[[115 123 120]
 [135 130 117]
 [127 136 114]
 [102 119 125]]
->
[[115 123]
 [135 130]
 [127 136]]

[[114 113 147]
 [131 113 152]
 [103 138 131]
 [124 152 117]]
->
[[114 113]
 [131 113]
 [103 138]]

[[147 137 145 113]
 [120 141 133 113]
 [131 157 155 113]
 [123 153 120 113]]
->
[[147 137]
 [120 141]
 [131 157]]

[[126 130 130 120 120]
 [131 124 122  99 124]
 [131 125 123 103 124]]
->
[[126 130]
 [131 124]
 [131 125]]

[[137 134 133 139]
 [103 105 102 103]
 [119 120 122 115]]
->
[[137 134]
 [103 105]
 [119 120]]

[[126 130]
 [151 151]
 [129 117]
 [136 135]
 [106 100]]
->
[[126 130]
 [151 151]
 [129 117]]

[[121 107]
 [123 123]
 [139 107]
 [136 153]
 [128 101]]
->
[[121 107]
 [123 123]
 [139 107]]
---
[[119 143 139 134 137 133 115 105 128 137 116 141]
 [129 131 127 126 120 125 132 125 129 130 136 124]
 [132 127 130 121 120 119 123 117 132 130 141 145]]
->
[[145 141 130 132 117 123 119 120 121 130 127 132]
 [124 136 130 129 125 132 125 120 126 127 131 129]
 [141 116 137 128 105 115 133 137 134 139 143 119]]

[[126 126 131 127 121 125 130 133 121 129 120 119]
 [137 128 126 114 139 141 132 130 156 114 138 120]
 [126 127 130 117 120 131 135 134 130 128 122 121]
 [134 124 125 118 123 130 135 142 118 131 125 123]
 [117 134 146 140 127 140 147 109 121 141 125 134]
 [130 121 141 112 120 136 132 117 116 119 127 119]]
->
[[119 127 119 116 117 132 136 120 112 141 121 130]
 [134 125 141 121 109 147 140 127 140 146 134 117]
 [123 125 131 118 142 135 130 123 118 125 124 134]
 [121 122 128 130 134 135 131 120 117 130 127 126]
 [120 138 114 156 130 132 141 139 114 126 128 137]
 [119 120 129 121 133 130 125 121 127 131 126 126]]

[[149 149 128 128 149]
 [129 149 127 128 149]
 [149 128 129 146 148]
 [151 149 128 146 149]
 [150 150 128 147 150]
 [126 128 147 154 129]
 [151 150 126 126 150]]
->
[[150 126 126 150 151]
 [129 154 147 128 126]
 [150 147 128 150 150]
 [149 146 128 149 151]
 [148 146 129 128 149]
 [149 128 127 149 129]
 [149 128 128 149 149]]

[[123 132 131 117 123 132 134 114 131 147 123 139 104]
 [127 130 129 124 128 129 132 121 130 135 126 130 121]
 [125 128 129 123 123 131 127 125 128 135 127 137 114]
 [123 135 131 116 121 132 132 113 127 150 118 138 106]
 [125 130 130 120 126 130 134 118 132 139 127 135 112]
 [123 132 130 119 121 132 130 118 127 145 121 138 109]
 [127 124 129 125 126 130 130 126 133 128 133 135 116]]
->
[[116 135 133 128 133 126 130 130 126 125 129 124 127]
 [109 138 121 145 127 118 130 132 121 119 130 132 123]
 [112 135 127 139 132 118 134 130 126 120 130 130 125]
 [106 138 118 150 127 113 132 132 121 116 131 135 123]
 [114 137 127 135 128 125 127 131 123 123 129 128 125]
 [121 130 126 135 130 121 132 129 128 124 129 130 127]
 [104 139 123 147 131 114 134 132 123 117 131 132 123]]

[[142 134 122 123 125 135 121]
 [121 116 119 127 120 131 140]
 [120 127  99 137 133 122 108]
 [122 137 108 130 105 115 130]
 [143 145 139 112 125 142 101]
 [116 140 124 143 123 112 136]
 [128 134 120 135 128 127 133]]
->
[[133 127 128 135 120 134 128]
 [136 112 123 143 124 140 116]
 [101 142 125 112 139 145 143]
 [130 115 105 130 108 137 122]
 [108 122 133 137  99 127 120]
 [140 131 120 127 119 116 121]
 [121 135 125 123 122 134 142]]

[[138 119 120]
 [123 140 105]
 [138 131 138]
 [126 134 146]
 [124 114 132]
 [129 107 131]]
->
[[131 107 129]
 [132 114 124]
 [146 134 126]
 [138 131 138]
 [105 140 123]
 [120 119 138]]

[[130 140 158 124 125 120 128 107 128 115 130 117 126 129 107 120]
 [135 131 127 134 129 130 140 126 120 143 131 126 132 105 122 137]
 [126 109 127 125 127 128 145 110 142 121 139 121 130 127 143 122]]
->
[[122 143 127 130 121 139 121 142 110 145 128 127 125 127 109 126]
 [137 122 105 132 126 131 143 120 126 140 130 129 134 127 131 135]
 [120 107 129 126 117 130 115 128 107 128 120 125 124 158 140 130]]

[[108 143 124 133 132 146 134 137]
 [123 131 144 135 111 134 111 110]
 [136 103 138 121 147 157 126 116]
 [119 110 139 127 140 132 139 135]
 [111 121 120 136 135 115 127 130]
 [151 128 131 132 128 126 127 131]
 [127 139 126 132 113 104 116 115]
 [115 126 131 115 128 128 120 129]]
->
[[129 120 128 128 115 131 126 115]
 [115 116 104 113 132 126 139 127]
 [131 127 126 128 132 131 128 151]
 [130 127 115 135 136 120 121 111]
 [135 139 132 140 127 139 110 119]
 [116 126 157 147 121 138 103 136]
 [110 111 134 111 135 144 131 123]
 [137 134 146 132 133 124 143 108]]
---
[[114 147 107 119 126]
 [141 126 122 127 126]
 [117 108 124 143 117]
 [147 108 105 141 150]]
->
[[141 126 122]
 [117 108 124]]

[[118 118 128 142 138]
 [102 102 139 122 105]
 [124 124 128 127 128]]
->
[[102 102 139]
 [124 124 128]]

[[130 129 111]
 [103 145 116]
 [133 130 120]
 [123 139 109]]
->
[[103 145 116]
 [133 130 120]]

[[128 131 111 130]
 [115 122 136 122]
 [128 110 130 139]
 [119 121 133 156]]
->
[[115 122 136]
 [128 110 130]]

[[132 151 139]
 [135 143 136]
 [144 109 122]
 [146 107 121]]
->
[[135 143 136]
 [144 109 122]]

[[136 131 142 156]
 [122 122 135 128]
 [126 127 133 120]
 [127 123 126 118]
 [121 105 124 135]]
->
[[122 122 135]
 [126 127 133]]

[[123 146 141 115]
 [135 116 146 124]
 [153 150 123 134]]
->
[[135 116 146]
 [153 150 123]]
---
[[138 123 127]
 [137 153 130]
 [122 156 134]
 [107 115 125]]
->
[138 153 134]

[[141 125]
 [124 117]
 [153 134]]
->
[141 117]

[[129 115 105]
 [130 110 125]]
->
[129 110]

[[117 124 119 117 140]
 [118 122 149 105 146]]
->
[117 122]

[[128 127 150 124]
 [129 132 133 120]]
->
[128 132]

[[109 124 121 116]
 [139 138 133 133]
 [142 138 132 136]
 [140 147 135 132]
 [136 106 125 141]]
->
[109 138 132 132]

[[131 125 120 131]
 [141 128 127 130]
 [145 132 100 108]
 [139 134 109 116]]
->
[131 128 100 116]

[[154 129]
 [118 128]]
->
[154 128]
---
[[135 151 132 143 126]
 [137 147 130 139 132]
 [142 152 124 145 125]
 [156 149 129 148 120]]
->
[[135 151]
 [137 147]]

[[ 99 137 136 124 103]
 [135 133 118 119 144]
 [124 106 116 106 125]
 [133 106 145 140 107]
 [143 136 132 127 144]]
->
[[ 99 137]
 [135 133]]

[[123 121 135 126 132]
 [128 155 115 116 135]
 [122 139 122 133 120]
 [138 125 151 120 129]]
->
[[123 121]
 [128 155]]

[[136 129 119 133]
 [127 142 138 116]
 [122 150 150 126]
 [140 123 150 156]
 [136 132 138 128]]
->
[[136 129]
 [127 142]]

[[125 117]
 [124 104]
 [115 139]
 [128 126]
 [117 112]]
->
[[125 117]
 [124 104]]

[[130 104 127]
 [112 156 139]]
->
[[130 104]
 [112 156]]

[[156 106 120]
 [108 137 146]]
->
[[156 106]
 [108 137]]

[[148 107]
 [137 140]
 [122 116]
 [103 148]
 [135 126]]
->
[[148 107]
 [137 140]]

[[144 115 115 113 102]
 [130 103 109 101 115]]
->
[[144 115]
 [130 103]]
---
[[137 139 114 148 138 123 140 116 134 149]
 [121 117 123 141 111 130 138 128 130 140]
 [124 137 134 103 116 126 139 124 121 113]
 [136 141 126 130 145 130 126 126 127 138]
 [145 123 133 115 135 133 145 126 148 123]
 [117 145 122 128 108 134 130 125 112 129]
 [142 114 130 131 129 124 129 127 132 136]
 [136 109 130 133 120 136 147 135 144 134]]
->
[[149 137 139 114 148 138 123 140 116 134]
 [140 121 117 123 141 111 130 138 128 130]
 [113 124 137 134 103 116 126 139 124 121]
 [138 136 141 126 130 145 130 126 126 127]
 [123 145 123 133 115 135 133 145 126 148]
 [129 117 145 122 128 108 134 130 125 112]
 [136 142 114 130 131 129 124 129 127 132]
 [134 136 109 130 133 120 136 147 135 144]]

[[103 131 130 116 133 113 117 131 149 135 135 132 128 142 146 112]
 [148 126 127 138 125 140 135 126 113 123 123 125 128 117 114 141]]
->
[[112 103 131 130 116 133 113 117 131 149 135 135 132 128 142 146]
 [141 148 126 127 138 125 140 135 126 113 123 123 125 128 117 114]]

[[132 123 128 126]
 [138 129 126 136]
 [124 118 119 133]
 [139 127 145 117]
 [117 142 147 104]]
->
[[126 132 123 128]
 [136 138 129 126]
 [133 124 118 119]
 [117 139 127 145]
 [104 117 142 147]]

[[141 130 131 133 120 128 134]
 [116 125 133 129 138 153 115]]
->
[[134 141 130 131 133 120 128]
 [115 116 125 133 129 138 153]]

[[128 127 126]
 [135 125 156]
 [130 132 127]
 [128 129 129]
 [130 132 130]
 [131 128 129]
 [128 129 126]]
->
[[126 128 127]
 [156 135 125]
 [127 130 132]
 [129 128 129]
 [130 130 132]
 [129 131 128]
 [126 128 129]]

[[104 146 121 131 139 117 104]
 [124 152 119 152 116 127 129]
 [151 110 152 113 137 150 151]
 [143 119 121 149 148 142 133]
 [101 112 147 105 144 130 101]
 [147 148 118 134 152 128 137]
 [155 100 119 142 142 147 102]
 [107 119 138 123 116 117 116]
 [118 106 139 125 102 146 150]]
->
[[104 104 146 121 131 139 117]
 [129 124 152 119 152 116 127]
 [151 151 110 152 113 137 150]
 [133 143 119 121 149 148 142]
 [101 101 112 147 105 144 130]
 [137 147 148 118 134 152 128]
 [102 155 100 119 142 142 147]
 [116 107 119 138 123 116 117]
 [150 118 106 139 125 102 146]]
